Here is a tiny trained network, its code and every weight. The questions are about switching its units off for an input and a target symbol, where a switched-off unit gives its printed mean instead of its output.

import numpy as np


def w(rows, s, z=0):
    codes = np.array(rows[::2]) - 128.0
    scale = np.full(codes.shape[1], s)
    scale[-1] = z or s
    return codes * scale


def f(y):
    return np.maximum(y, 0)


def softmax(a):
    e = np.exp(a - a.max(-1, keepdims=True))
    return e / e.sum(-1, keepdims=True)


def log_softmax(a):
    a = a - a.max(-1, keepdims=True)
    return a - np.log(np.exp(a).sum(-1, keepdims=True))


def net(x, mask):
    ids = ['ΓΔΘΛΞΠΣΦΨβεζητω'.index(c) for c in x.split()]
    T = len(ids)
    res = E[ids] + P[:T]
    q, k, v = (res @ M[0].T for M in (Q, K, V))
    z = softmax(np.where(np.tri(T) > 0, q @ k.T / 3**0.5, -1e9)) @ v
    res = res + np.where(mask[0], z, O[0][:, -1]) @ O[0][:, :-1]
    y = f(res @ A[0][:, :-1].T + A[0][:, -1])
    res = res + np.where(mask[1:13], y, B[0][:, -1]) @ B[0][:, :-1]
    return log_softmax(res[-1] @ U[:, :-1].T + U[:, -1])


Q, K, V, O, A, B = {}, {}, {}, {}, {}, {}
E = w([
[168,76,162,78,88,93],'Γ',
[164,79,166,71,124,153],'Δ',
[148,78,142,79,78,51],'Θ',
[199,198,121,71,106,130],'Λ',
[126,45,86,160,129,129],'Ξ',
[179,159,137,43,123,154],'Π',
[209,113,116,54,82,107],'Σ',
[120,198,94,180,128,140],'Φ',
[170,147,74,138,192,97],'Ψ',
[14,174,128,130,140,166],'β',
[35,128,148,162,119,37],'ε',
[81,59,251,151,120,173],'ζ',
[97,89,61,172,146,13],'η',
[203,88,193,155,186,196],'τ',
[104,211,202,233,106,79],'ω',
],0.016)
P = w([
[181,143,88,130,64,175],'0',
[117,178,234,69,127,38],'1',
[172,137,91,137,80,167],'2',
[106,173,236,84,137,30],'3',
[162,134,104,142,101,162],'4',
[100,168,236,95,153,33],'5',
[152,127,115,145,121,161],'6',
[91,163,240,108,164,34],'7',
[145,115,121,154,137,160],'8',
[80,150,238,124,173,40],'9',
[138,108,127,166,153,162],'10',
[76,156,246,122,197,32],'11',
[141,104,136,167,153,166],'12',
],0.012)
Q[0] = w([
[105,96,6,99,114,172],'head 1',
[154,221,217,76,230,4],'head 1',
[194,63,75,154,74,213],'head 1',
],0.014)
K[0] = w([
[138,101,146,10,23,156],'head 1',
[36,100,127,218,248,146],'head 1',
[131,177,75,14,48,97],'head 1',
],0.011)
V[0] = w([
[117,186,189,230,46,116],'head 1',
[2,118,181,92,53,224],'head 1',
[15,184,40,122,71,72],'head 1',
],0.0074)
O[0] = w([
[153,197,135,121,27,65,253],'head 1',
[59,98,138,68,19,254,65],'head 1',
[21,173,73,56,157,130,78],'head 1',
],0.0081,0.0058)
A[0] = w([
[130,65,142,91,128,78,22],'neuron 1',
[98,131,7,142,146,124,177],'neuron 2',
[146,195,147,135,170,165,187],'neuron 3',
[203,137,61,71,162,196,13],'neuron 4',
[121,173,27,127,92,139,103],'neuron 5',
[102,86,177,53,183,103,115],'neuron 6',
[151,26,37,72,127,107,157],'neuron 7',
[93,187,153,150,84,72,77],'neuron 8',
[126,148,196,84,169,151,18],'neuron 9',
[100,81,142,160,121,74,254],'neuron 10',
[63,116,162,166,127,91,14],'neuron 11',
[96,78,78,183,78,153,40],'neuron 12',
],0.012,0.005)
B[0] = w([
[111,177,73,210,130,125,154],'neuron 1',
[79,58,122,144,99,168,154],'neuron 2',
[70,165,106,135,91,169,182],'neuron 3',
[90,120,124,96,249,89,154],'neuron 4',
[142,157,181,193,159,123,145],'neuron 5',
[134,153,65,110,138,208,167],'neuron 6',
[139,125,46,81,46,97,161],'neuron 7',
[132,63,116,119,171,138,252],'neuron 8',
[112,77,86,170,97,24,148],'neuron 9',
[110,152,182,94,111,140,220],'neuron 10',
[176,149,72,141,129,135,165],'neuron 11',
[85,58,121,179,155,106,133],'neuron 12',
],0.014,0.013)
U = w([
[141,166,102,190,99,196,78],'Γ',
[183,105,104,124,150,115,42],'Δ',
[157,143,160,204,126,86,200],'Θ',
[38,58,232,88,181,11,85],'Λ',
[178,154,119,120,89,176,209],'Ξ',
[93,134,153,42,170,178,190],'Π',
[190,78,135,87,142,224,153],'Σ',
[99,194,118,132,69,93,69],'Φ',
[51,164,155,94,93,191,148],'Ψ',
[123,250,133,140,147,103,93],'β',
[197,94,138,147,176,223,156],'ε',
[114,105,223,57,96,210,254],'ζ',
[48,144,133,144,98,56,39],'η',
[141,57,119,141,124,155,29],'τ',
[110,126,72,167,165,134,135],'ω',
],0.011,0.0045)

Each question gives the input, a string of symbols that net reads in full, and the target symbol t.
The units are the heads (3 rows each of Q, K, V and O) and the neurons (one row each of A and B). Each row of codes is followed by its name. A weight is (code - 128) times the scale printed after its matrix; where a second scale follows, it is the last column's (O, A, B and U).
mask holds one flag per unit, heads first, then neurons. A switched-off unit (its flag False) gives its mean, the last column of its rows in O or B, instead of its output. The means were averaged over made-up inputs and are rounded, as every weight is.
A unit's drop is (log p(t) with every unit on - log p(t) with that unit switched off) / (log p(t) with every unit on - log p(t) with every unit switched off).
The circuit of an input: a set's keep is (log p(t) with only the set's units on - log p(t) with every unit switched off) / (log p(t) with every unit on - log p(t) with every unit switched off). Starting from the 12 units with the biggest drops (on a tie, the unit counted first), units are removed one at a time, each time the one whose removal leaves the highest keep (on an exact tie, the one counted first), for as long as the keep stays at least 0.8.
circuit, biggest first: the units of the circuit, biggest drop first
unit that matters most: the unit with the biggest drop
top k neurons: the k neurons with the biggest drops, biggest first
drop when u is switched off: that unit's drop, to one decimal
input Π Ψ ω β τ Ψ ω ω Γ τ Ξ Θ, target Θ: circuit, biggest first	(head 1; neuron 1)
input ε ζ Φ ζ β ε ε Σ ζ η Σ Γ, target ω: circuit, biggest first	(neuron 6; neuron 1)
input ω Ψ Ψ ε ω Γ ε Λ β β, target Ψ: top 2 neurons	(neuron 6; neuron 4)
input Λ ζ Σ Ψ τ ζ, target Θ: circuit, biggest first	(head 1; neuron 1; neuron 11)
input ω Λ Θ η, target ω: top 3 neurons	(neuron 6; neuron 11; neuron 1)
input Φ Δ ζ ζ Λ Ξ, target ζ: top 2 neurons	(neuron 10; neuron 9)
input β ω τ Π ε, target Λ: circuit, biggest first	(neuron 6; neuron 3)
input ε Φ τ ω Σ Ξ η Ψ η Δ, target ω: circuit, biggest first	(neuron 6; head 1; neuron 9)
input ζ τ ω Ψ Δ Γ ω ω Π Φ Ψ ε, target Π: top 3 neurons	(neuron 8; neuron 6; neuron 10)
input Ψ Ψ τ Π, target Θ: circuit, biggest first	(head 1; neuron 9)
input Π Ψ Ψ Π, target β: top neuron	(neuron 8)
input Ψ Ξ Π Ψ ω Γ Λ Ξ Ψ β Λ Θ, target Ψ: top 2 neurons	(neuron 6; neuron 1)
input τ ω Σ ε Δ β τ Π ζ Ψ, target ζ: circuit, biggest first	(head 1; neuron 1)
input Ψ Ψ Φ Σ β τ Δ Δ, target Θ: top 3 neurons	(neuron 1; neuron 9; neuron 8)
input Ψ η ω Ξ ω Ψ, target Λ: top 2 neurons	(neuron 8; neuron 6)
input Φ ζ η ε Ψ ζ, target ζ: top 2 neurons	(neuron 6; neuron 10)
input Δ Γ ω Δ Ψ τ Θ Σ Ψ Γ, target β: unit that matters most	neuron 1
input Ψ Π Φ Ψ Ξ ζ Γ Δ, target ζ: top 2 neurons	(neuron 11; neuron 7)
input τ ω τ Ψ Λ ζ Ψ Λ, target ζ: top 2 neurons	(neuron 1; neuron 11)
input Δ ω Σ ε τ ε ω Ψ ζ Ψ τ Ξ, target Θ: unit that matters most	head 1
input Σ Ψ Ψ τ Ψ Ψ ε β Δ Π τ Ξ η, target η: top 4 neurons	(neuron 8; neuron 7; neuron 10; neuron 6)
input Ψ Σ Ξ τ ε, target Λ: top 2 neurons	(neuron 6; neuron 10)
input Ψ β β ω τ Δ Ψ Ψ Δ Σ, target β: top 2 neurons	(neuron 1; neuron 6)
input ω ζ ζ Θ, target ζ: drop when head 1 is switched off	0.7
input Σ ω ζ ζ Λ Φ, target ζ: drop when neuron 6 is switched off	0.0
input Σ Θ Γ ε, target Π: drop when neuron 10 is switched off	0.1
input Ψ ω ζ Σ η, target η: drop when neuron 7 is switched off	0.7
